[128 = 0]

[130 114 128 105 218  90 136 214 120 121 156 128  92 154 128 152 102 124
 160 142 123 105 152 154 154 133 103 113 126 119 138]	q810 [79]
[121 149 112 122 233 115 166 212 109 130 143 151  88 149 157 104 140 110
 153 128 133 121 159 134 172 132  90 116 125  81 106]	q492 [83]
[120 138 108 128 227 119 165 208 125 136  97 144 106 147 164 125 153 127
 174 126 128 126 179 133 140 134  97 127 129  72 107]	q492 [83]
[108 147 121 100 247 100 141 177 117 130 123 134  95 146 156 149  99 118
 167 121 128  83 173 156 144 143 100 120  98 114 123]	q492 [79]
[132 144 115 125 212 110 158 209 120 122 118 143 114 126 161 159 150 139
 106 111 133 109 170 124 146 141  97 127 129 125 132]	q492 [86]
[106 153 116  93 244 113 147 185 127 137 107 141 102 136 154 164 118 119
 145 129 141  78 180 159 155 130  96 119 107 105 111]	q492 [79]
[140 137 101 118 209 122 140 186 135 125  81 142 123 109 166 184 144 137
 104 112 162  64 163 143 136 145  90 129 122 128 153]	q492 [76]
[115 158 121 129 209 119 168 179 117 138 109 149  92 132 154 105 147 107
 131 134 138 119 159 127 141 129 104 125 133  75 108]	q492 [83]
[122 136 108 102 217 115 137 165 131 122 119 130  98 122 163 165 116 118
 145 127 137  92 159 171 129 136 101 112 110 120 139]	q492 [79]
[112 146 129 123 218 121 159 188 112 144 122 155  95 135 175 122 133 114
 153 130 156 115 172 139 149 135 105 123 108  90 106]	q492 [83]
[122 135  96 108 219  96 142 196 139 130 114 141 108 101 163 183 130 129
 116  85 147  81 167 163 137 104  90 120 111 147 146]	q492 [76]
[109 150 121 101 220 114 143 171 124 142 119 149 104 108 162 168 107 119
 159 133 139  93 170 162 133 151 105 117  90  90 114]	q492 [79]
[115 144 120 104 231 103 143 183 129 133 141 147  85 119 156 142  94 115
 154 124 125  89 171 172 137 129  96 122 100 125 127]	q492 [79]
[166 168 116 131 236 114 169 198 129 132 126 136  83 117 186 155 134 115
 124 132 132 106 148 163 135 134 104 124 116 108 117]	q492 [76]
[131 144  96 113 191 112 136 174 142 137  86 137 110 117 145 175 116 113
 129 126 148  85 158 145 140 142  96 105  96 108 126]	q492 [76]
[129 146 104 119 229 109 159 210 149 126 113 144 105 113 172 165 138 124
 114 123 150  99 163 158 136 144  93 106 124 125 129]	q492 [76]
[134 141 117 133 237 116 164 209 132 118  92 142  88 121 182 169 141 119
 129 119 123 103 147 158 148 140  84 105 119 120 132]	q492 [75]
[127 140 125 102 223 100 143 187 123 140  98 149 108 113 177 168 109 134
 134 130 144  88 184 156 149 131 108 123 101 124 117]	q492 [79]
[112 170 131 128 217 114 238 204 110 136 134 154  94 133 159 123 154 114
 129 129 135 114 182 121 153  92  99 140 121  87 104]	q492 [83]
[113 150 112 120 214 114 163 211 132 130  91 151  96 105 175 163 152 126
 132 125 141  96 164 139 142 133 100 126 106  98 123]	q492 [76]
[109 157 119 122 229 111 163 205 138 106 142 147 104 121 144 119 148 124
 125 123 147 108 159 129 146 129 100 125 116 120 107]	q492 [83]
[124 144 103 111 226 117 154 191 127 131 108 143  99 114 159 161 150 187
 146 143 135  96 163 140 142 138 117 121 102 102 126]	q492 [79]
[108 159 126 133 187 124 162 198  95 132 120 151 114 137 161 100 163 111
 131 129 137 118 183 116 149 129 101 122 124  86 110]	q492 [83]
[133 148 102 127 246 116 162 197 124 128  89 131  89 111 174 164 131 119
 112 126 143 100 157 166 139 130  94 122 126 127 133]	q492 [76]
[111 141 109 104 227 109 137 177 128 142  91 150  97 117 161 171 117 122
 153 136 145  77 169 164 144 136  96 109  95  95 126]	q492 [79]
[124 140 115 127 194 116 149 159 129 123  85 162 108 102 145 144 131 128
 133 135 137 108 151 142 135 133 101 121 111  93 134]	q492 [76]
[129 140 108 120 203 124 145 171 128 143  84 136 102 114 158 159 131 116
 146 126 187 103 155 149 144 134  99 123 121  93 124]	q492 [76]
[121 145 120 100 219  97 146 193 129 129 106 143 100 115 165 164 119 122
 146 132 137  78 161 158 143 145 106 120  79 111 126]	q492 [79]
